Here is a tiny trained network, its code and every weight. The questions are about switching its units off for an input and a target symbol, where a switched-off unit gives its printed mean instead of its output.

import numpy as np


def w(rows, s, z=0):
    codes = np.array(rows[::2]) - 128.0
    scale = np.full(codes.shape[1], s)
    scale[-1] = z or s
    return codes * scale


def norm(h):
    return h / np.sqrt((h * h).mean(-1, keepdims=True) + 1e-5)


def f(y):
    return np.maximum(y, 0)


def softmax(a):
    e = np.exp(a - a.max(-1, keepdims=True))
    return e / e.sum(-1, keepdims=True)


def log_softmax(a):
    a = a - a.max(-1, keepdims=True)
    return a - np.log(np.exp(a).sum(-1, keepdims=True))


def net(x, mask):
    ids = ['αβγεζηλμξπσφψω'.index(c) for c in x.split()]
    T = len(ids)
    res = E[ids] + P[:T]
    u = 0
    for l in range(3):
        q, k, v = (norm(res) @ M[l].T for M in (Q, K, V))
        z = softmax(np.where(np.tri(T) > 0, q @ k.T / 2**0.5, -1e9)) @ v
        res = res + np.where(mask[u], z, O[l][:, -1]) @ O[l][:, :-1]
        u += 1
        y = f(norm(res) @ A[l][:, :-1].T + A[l][:, -1])
        res = res + np.where(mask[u : u + 12], y, B[l][:, -1]) @ B[l][:, :-1]
        u += 12
    return log_softmax(norm(res)[-1] @ U[:, :-1].T + U[:, -1])


Q, K, V, O, A, B = {}, {}, {}, {}, {}, {}
E = w([
[138,32,202,152],'α',
[213,168,42,136],'β',
[49,228,103,99],'γ',
[108,135,184,83],'ε',
[204,252,94,193],'ζ',
[84,165,146,71],'η',
[115,148,50,128],'λ',
[90,184,97,216],'μ',
[146,105,173,38],'ξ',
[171,125,94,53],'π',
[105,128,123,9],'σ',
[53,148,118,234],'φ',
[62,108,123,131],'ψ',
[162,136,170,158],'ω',
],0.02)
P = w([
[210,43,22,245],'0',
[200,62,27,228],'1',
[187,80,31,215],'2',
[183,103,35,205],'3',
[176,126,43,200],'4',
[170,145,59,193],'5',
[167,172,68,182],'6',
[160,211,93,168],'7',
[163,229,113,161],'8',
[177,245,119,148],'9',
[192,254,128,142],'10',
],0.0049)
Q[0] = w([
[60,103,204,254],'L0H1',
[67,171,21,150],'L0H1',
],0.0058)
K[0] = w([
[47,154,219,243],'L0H1',
[64,102,1,96],'L0H1',
],0.007)
V[0] = w([
[157,49,27,115],'L0H1',
[37,121,3,163],'L0H1',
],0.0033)
O[0] = w([
[125,4,254,98,252],'L0H1',
[218,40,169,104,225],'L0H1',
],0.003,0.0017)
A[0] = w([
[85,58,8,138,125],'L0N1',
[140,166,167,160,85],'L0N2',
[138,140,202,143,95],'L0N3',
[109,136,213,145,58],'L0N4',
[98,101,100,198,2],'L0N5',
[67,72,118,75,130],'L0N6',
[58,145,111,174,96],'L0N7',
[127,101,149,129,172],'L0N8',
[182,91,67,188,84],'L0N9',
[90,161,151,128,110],'L0N10',
[72,83,165,136,77],'L0N11',
[159,195,20,96,157],'L0N12',
],0.012,0.0062)
B[0] = w([
[51,183,169,155,197],'L0N1',
[100,251,97,94,141],'L0N2',
[172,62,122,52,145],'L0N3',
[111,62,83,116,140],'L0N4',
[180,62,161,172,143],'L0N5',
[19,127,200,171,166],'L0N6',
[254,182,128,122,165],'L0N7',
[112,146,87,148,152],'L0N8',
[98,149,88,154,178],'L0N9',
[136,100,218,100,148],'L0N10',
[213,102,181,140,145],'L0N11',
[48,51,104,208,254],'L0N12',
],0.0078,0.0095)
Q[1] = w([
[83,120,193,183],'L1H1',
[121,111,255,103],'L1H1',
],0.018)
K[1] = w([
[162,247,201,162],'L1H1',
[216,160,232,92],'L1H1',
],0.011)
V[1] = w([
[105,65,170,221],'L1H1',
[128,9,3,97],'L1H1',
],0.0067)
O[1] = w([
[120,254,99,30,255],'L1H1',
[253,94,70,109,154],'L1H1',
],0.0069,0.0043)
A[1] = w([
[226,167,99,111,161],'L1N1',
[139,207,92,102,132],'L1N2',
[156,103,189,68,114],'L1N3',
[180,159,168,76,137],'L1N4',
[115,96,12,95,62],'L1N5',
[131,163,161,87,85],'L1N6',
[129,122,94,104,75],'L1N7',
[84,113,213,143,205],'L1N8',
[121,148,167,86,3],'L1N9',
[118,151,194,123,98],'L1N10',
[146,39,103,120,93],'L1N11',
[130,34,112,123,148],'L1N12',
],0.011,0.0043)
B[1] = w([
[39,106,247,147,188],'L1N1',
[190,19,111,169,186],'L1N2',
[172,187,30,138,178],'L1N3',
[136,144,174,246,152],'L1N4',
[86,78,204,154,210],'L1N5',
[59,152,141,66,150],'L1N6',
[168,134,80,152,142],'L1N7',
[192,193,111,147,254],'L1N8',
[67,129,119,102,141],'L1N9',
[133,161,97,79,169],'L1N10',
[176,105,113,122,186],'L1N11',
[254,138,137,68,203],'L1N12',
],0.0064,0.0058)
Q[2] = w([
[135,118,251,66],'L2H1',
[144,132,81,106],'L2H1',
],0.016)
K[2] = w([
[145,227,173,113],'L2H1',
[89,143,38,2],'L2H1',
],0.0095)
V[2] = w([
[139,111,254,243],'L2H1',
[84,89,175,190],'L2H1',
],0.0047)
O[2] = w([
[37,76,208,108,254],'L2H1',
[254,134,98,110,215],'L2H1',
],0.0077,0.00084)
A[2] = w([
[198,66,149,170,181],'L2N1',
[124,154,148,163,101],'L2N2',
[137,131,62,157,83],'L2N3',
[94,134,254,91,108],'L2N4',
[196,137,205,101,99],'L2N5',
[95,208,175,112,144],'L2N6',
[153,147,44,61,133],'L2N7',
[119,79,224,159,2],'L2N8',
[109,135,124,56,94],'L2N9',
[121,225,138,218,118],'L2N10',
[82,137,100,49,157],'L2N11',
[51,182,114,111,185],'L2N12',
],0.012,0.0049)
B[2] = w([
[82,151,159,64,215],'L2N1',
[157,119,118,151,160],'L2N2',
[133,106,167,112,164],'L2N3',
[95,101,169,153,176],'L2N4',
[80,148,108,183,167],'L2N5',
[137,73,73,91,208],'L2N6',
[136,127,162,170,163],'L2N7',
[106,87,138,250,141],'L2N8',
[217,138,200,185,150],'L2N9',
[192,127,146,72,254],'L2N10',
[211,126,154,172,171],'L2N11',
[153,168,104,118,233],'L2N12',
],0.012,0.0086)
U = w([
[113,114,133,91,102],'α',
[45,159,62,114,254],'β',
[160,8,67,148,120],'γ',
[113,110,116,108,90],'ε',
[113,109,115,102,101],'ζ',
[182,144,25,37,125],'η',
[126,117,121,85,101],'λ',
[117,118,122,95,102],'μ',
[90,48,89,21,227],'ξ',
[122,122,129,79,119],'π',
[235,120,150,196,67],'σ',
[115,149,157,90,96],'φ',
[36,240,173,65,107],'ψ',
[103,94,188,190,178],'ω',
],0.014,0.0068)

Each question gives the input, a string of symbols that net reads in full, and the target symbol t.
The units are the heads (2 rows each of Q, K, V and O) and the neurons (one row each of A and B). Each row of codes is followed by its name. A weight is (code - 128) times the scale printed after its matrix; where a second scale follows, it is the last column's (O, A, B and U).
mask holds one flag per unit, layer by layer, with each layer's heads first. A switched-off unit (its flag False) gives its mean, the last column of its rows in O or B, instead of its output. The means were averaged over made-up inputs and are rounded, as every weight is.
A unit's drop is (log p(t) with every unit on - log p(t) with that unit switched off) / (log p(t) with every unit on - log p(t) with every unit switched off).
The circuit of an input: a set's keep is (log p(t) with only the set's units on - log p(t) with every unit switched off) / (log p(t) with every unit on - log p(t) with every unit switched off). Starting from the 12 units with the biggest drops (on a tie, the unit counted first), units are removed one at a time, each time the one whose removal leaves the highest keep (on an exact tie, the one counted first), for as long as the keep stays at least 0.8.
circuit, biggest first: the units of the circuit, biggest drop first
k most important neurons: the k neurons with the biggest drops, biggest first
k most important neurons of layer l: the k neurons of layer l with the biggest drops, biggest first
input μ ζ σ ζ λ η σ ψ π, target ξ: 3 most important neurons -> (L2N1, L0N12, L1N5)
input β ω φ ξ ψ σ, target ψ: circuit, biggest first -> (L0N6, L1H1)
input φ π ω γ λ, target β: circuit, biggest first -> (L0N1)
input α η ξ ζ γ ζ η, target η: circuit, biggest first -> (L2N6, L2N12)
input γ φ λ ω η, target ω: 4 most important neurons -> (L0N2, L0N6, L0N12, L2N4)
input ω π π φ ζ μ ψ, target ψ: 2 most important neurons -> (L0N12, L0N7)
input μ λ α π ξ, target σ: 2 most important neurons -> (L0N6, L2N7)
input λ λ π φ ξ, target σ: 2 most important neurons of layer 2 -> (L2N7, L2N1)
input φ β μ λ φ π λ α φ λ ε, target σ: 3 most important neurons of layer 0 -> (L0N3, L0N4, L0N1)
input ψ π η γ ξ β η σ ε, target σ: 2 most important neurons -> (L0N3, L0N4)
input π η ζ γ λ ψ, target ψ: 4 most important neurons of layer 0 -> (L0N12, L0N1, L0N6, L0N7)
input λ ξ γ λ μ σ ε ξ, target η: 4 most important neurons -> (L1N3, L0N12, L1N8, L1N4)
input α λ ε ξ π ξ η ψ π ψ α, target ψ: 2 most important neurons -> (L0N3, L0N1)
input π φ α η α ψ φ σ, target ψ: 4 most important neurons of layer 2 -> (L2N10, L2N12, L2N4, L2N2)
input λ ε ξ σ, target σ: 2 most important neurons -> (L2N11, L2N9)
input π μ σ ω π ξ ε λ η, target η: circuit, biggest first -> (L2N6)
input σ ζ γ ξ λ ε η σ, target σ: 3 most important neurons -> (L2N11, L0N1, L2N9)
input α ψ ω π γ α ω α σ, target ω: 3 most important neurons of layer 2 -> (L2N4, L2N10, L2N11)
input λ β ψ π ψ ω, target ω: 2 most important neurons -> (L1N1, L2N8)
input β π β ω η, target ω: 2 most important neurons -> (L0N2, L0N12)
input γ σ ξ σ μ ξ η λ, target β: 2 most important neurons of layer 0 -> (L0N12, L0N1)
input π ξ ω γ λ ε ξ β φ ε, target η: 2 most important neurons -> (L1N3, L2N6)
input π σ ψ ξ φ ψ γ α, target ψ: 3 most important neurons of layer 2 -> (L2N1, L2N6, L2N5)
input φ φ β ξ η π μ η α γ, target η: most important neuron of layer 2 -> (L2N6)
input λ ξ ω φ φ β, target γ: 2 most important neurons of layer 1 -> (L1N5, L1N8)
input γ β φ α ξ ψ σ σ φ, target η: 2 most important neurons -> (L0N12, L2N10)
input α ε φ β ξ γ α π φ η ξ, target η: 3 most important neurons -> (L1N3, L0N12, L1N4)
